Here is a tiny trained network, its code and every weight. The questions are about switching its units off for an input and a class, where a switched-off unit gives its printed mean instead of its output.

import numpy as np


def w(rows, s, z=0):
    codes = np.array(rows[::2]) - 128.0
    scale = np.full(codes.shape[1], s)
    scale[-1] = z or s
    return codes * scale


def f(y):
    return y / 2 * (1 + np.tanh(0.7978845608 * (y + 0.044715 * y**3)))


def log_softmax(a):
    a = a - a.max(-1, keepdims=True)
    return a - np.log(np.exp(a).sum(-1, keepdims=True))


def net(x, mask):
    res = np.array(x, float).reshape(1, 8) / 4 @ E
    y = f(res @ A[0][:, :-1].T + A[0][:, -1])
    res = res + np.where(mask, y, B[0][:, -1]) @ B[0][:, :-1]
    return log_softmax(res[-1] @ U[:, :-1].T + U[:, -1])


A, B = {}, {}
E = w([
[254,136,97,55,79,130,101,186,137,124,50],'x0',
[81,176,123,159,148,131,152,118,193,159,201],'x1',
[150,205,108,233,138,144,175,95,107,72,36],'x2',
[155,58,93,140,119,211,158,63,56,102,149],'x3',
[165,109,198,161,28,114,134,134,96,188,93],'x4',
[120,137,163,111,174,210,184,93,123,169,145],'x5',
[96,98,55,161,79,125,167,209,75,101,177],'x6',
[84,86,179,142,151,63,64,104,81,115,126],'x7',
],0.0066)
A[0] = w([
[164,125,138,138,175,117,58,110,44,90,106,253],'neuron 1',
[107,209,93,131,99,179,216,112,155,134,141,193],'neuron 2',
[88,110,143,74,249,129,110,105,134,138,137,208],'neuron 3',
[125,62,139,151,148,198,133,99,42,114,146,217],'neuron 4',
[171,166,153,139,174,87,85,81,107,91,35,213],'neuron 5',
[127,168,62,136,105,151,193,183,168,149,158,238],'neuron 6',
[185,158,185,74,68,91,82,201,214,192,103,247],'neuron 7',
[166,49,126,144,112,180,171,101,2,119,100,167],'neuron 8',
[102,175,168,195,111,50,127,81,159,165,102,217],'neuron 9',
[152,109,59,170,91,224,211,114,97,110,126,245],'neuron 10',
[58,135,57,107,118,89,112,178,107,84,200,202],'neuron 11',
[73,113,251,154,132,84,63,81,141,173,184,244],'neuron 12',
[178,142,103,161,144,145,132,109,78,61,83,218],'neuron 13',
[143,157,44,165,127,180,185,168,151,91,153,229],'neuron 14',
[139,102,61,160,84,68,107,214,135,77,153,181],'neuron 15',
[180,20,113,89,36,117,51,180,93,143,148,219],'neuron 16',
[30,126,213,170,183,122,138,39,152,166,237,226],'neuron 17',
[103,114,68,148,106,44,131,202,124,76,140,176],'neuron 18',
[175,189,160,85,107,186,161,152,165,209,100,230],'neuron 19',
[170,181,73,184,132,217,199,86,167,130,139,213],'neuron 20',
],0.0058,0.0027)
B[0] = w([
[97,88,117,113,48,93,98,184,204,68,122,179],'neuron 1',
[188,157,117,170,223,171,173,35,95,125,139,191],'neuron 2',
[101,103,144,66,133,115,189,151,238,125,157,192],'neuron 3',
[46,49,161,109,55,152,228,135,113,90,199,191],'neuron 4',
[186,163,97,199,59,76,104,207,224,34,63,191],'neuron 5',
[147,170,64,110,243,156,103,48,62,126,140,198],'neuron 6',
[198,187,142,87,158,149,97,199,111,210,23,225],'neuron 7',
[77,27,95,106,5,149,230,169,40,55,144,198],'neuron 8',
[154,220,174,241,108,95,102,110,116,109,95,189],'neuron 9',
[116,70,43,131,135,234,175,74,20,67,146,219],'neuron 10',
[54,154,66,95,210,80,95,172,93,161,234,188],'neuron 11',
[126,94,253,177,128,64,141,149,166,186,115,217],'neuron 12',
[105,112,50,171,103,130,143,120,172,33,135,183],'neuron 13',
[109,130,33,139,204,173,92,43,61,82,151,202],'neuron 14',
[92,146,45,118,163,69,43,174,37,149,161,182],'neuron 15',
[162,19,103,55,55,86,59,165,23,202,111,204],'neuron 16',
[33,83,234,166,178,112,211,86,188,168,147,254],'neuron 17',
[64,162,75,166,163,56,27,163,50,132,160,177],'neuron 18',
[218,163,148,108,142,232,180,163,115,140,77,209],'neuron 19',
[167,145,121,159,179,185,182,19,117,45,116,210],'neuron 20',
],0.0049,0.0073)
U = w([
[208,222,148,88,167,171,163,170,156,183,62,218],'0',
[103,142,224,230,132,80,159,104,131,161,126,3],'1',
[102,56,107,109,2,155,200,141,68,61,150,109],'2',
[202,74,136,63,73,94,65,163,93,241,105,203],'3',
[188,165,109,159,85,68,87,158,211,31,63,174],'4',
[74,156,51,119,173,59,62,167,73,136,183,122],'5',
[158,142,72,140,203,207,168,20,99,71,152,86],'6',
[58,78,157,57,177,116,166,117,207,148,205,85],'7',
],0.0065,0.00034)

Each question gives the input, the list of numbers given to net, and the class t.
The units are the neurons (one row each of A and B). Each row of codes is followed by its name. A weight is (code - 128) times the scale printed after its matrix; where a second scale follows, it is the last column's (A, B and U).
mask holds one flag per neuron, in row order. A switched-off neuron (its flag False) gives its mean, the last column of its row in B, instead of its output. The means were averaged over made-up inputs and are rounded, as every weight is.
A unit's drop is (log p(t) with every unit on - log p(t) with that unit switched off) / (log p(t) with every unit on - log p(t) with every unit switched off).
The circuit of an input: a set's keep is (log p(t) with only the set's units on - log p(t) with every unit switched off) / (log p(t) with every unit on - log p(t) with every unit switched off). Starting from the 12 units with the biggest drops (on a tie, the unit counted first), units are removed one at a time, each time the one whose removal leaves the highest keep (on an exact tie, the one counted first), for as long as the keep stays at least 0.8.
circuit, biggest first: the units of the circuit, biggest drop first
most important unit: the unit with the biggest drop
top k neurons: the k neurons with the biggest drops, biggest first
drop when u is switched off: that unit's drop, to one decimal
input [5,6,0,3,1,-8,7,-7], class 5: circuit, biggest first	(neuron 15; neuron 18)
input [0,-7,-2,-4,1,-2,-2,-5], class 3: most important unit	neuron 16
input [7,1,5,-8,5,-1,6,2], class 3: circuit, biggest first	(neuron 7; neuron 16)
input [-1,5,-6,-6,-3,2,-5,-7], class 0: circuit, biggest first	(neuron 7; neuron 19)
input [-5,2,3,-4,-7,0,-4,6], class 1: circuit, biggest first	(neuron 9; neuron 12)
input [0,2,-2,-3,7,8,-1,-1], class 0: circuit, biggest first	(neuron 19; neuron 7)
input [3,1,-4,-3,3,0,5,-7], class 3: top 2 neurons	(neuron 16; neuron 7)
input [-6,-5,-8,7,-3,-1,-4,0], class 7: circuit, biggest first	(neuron 17; neuron 3)
input [6,-3,0,-4,-2,7,-1,8], class 4: top 2 neurons	(neuron 5; neuron 1)
input [7,5,-4,4,1,6,-2,8], class 3: circuit, biggest first	(neuron 16; neuron 20; neuron 10)
input [7,-7,7,-6,-2,7,-5,0], class 4: top 3 neurons	(neuron 5; neuron 13; neuron 1)
input [6,-1,-1,-8,-1,-4,6,1], class 5: top 3 neurons	(neuron 18; neuron 15; neuron 11)
input [-1,7,0,-6,6,-3,-8,-4], class 0: top 2 neurons	(neuron 7; neuron 19)
input [3,-3,7,3,-3,-4,-3,4], class 4: circuit, biggest first	(neuron 5)
input [-3,-8,8,5,7,-3,-6,2], class 2: top 2 neurons	(neuron 8; neuron 4)
input [-2,-5,-5,0,-7,0,0,4], class 7: drop when neuron 3 is switched off	0.2
input [2,5,-4,-4,4,3,6,-2], class 3: drop when neuron 7 is switched off	0.2
input [-4,-4,-5,3,-2,-2,-5,0], class 7: drop when neuron 3 is switched off	0.1
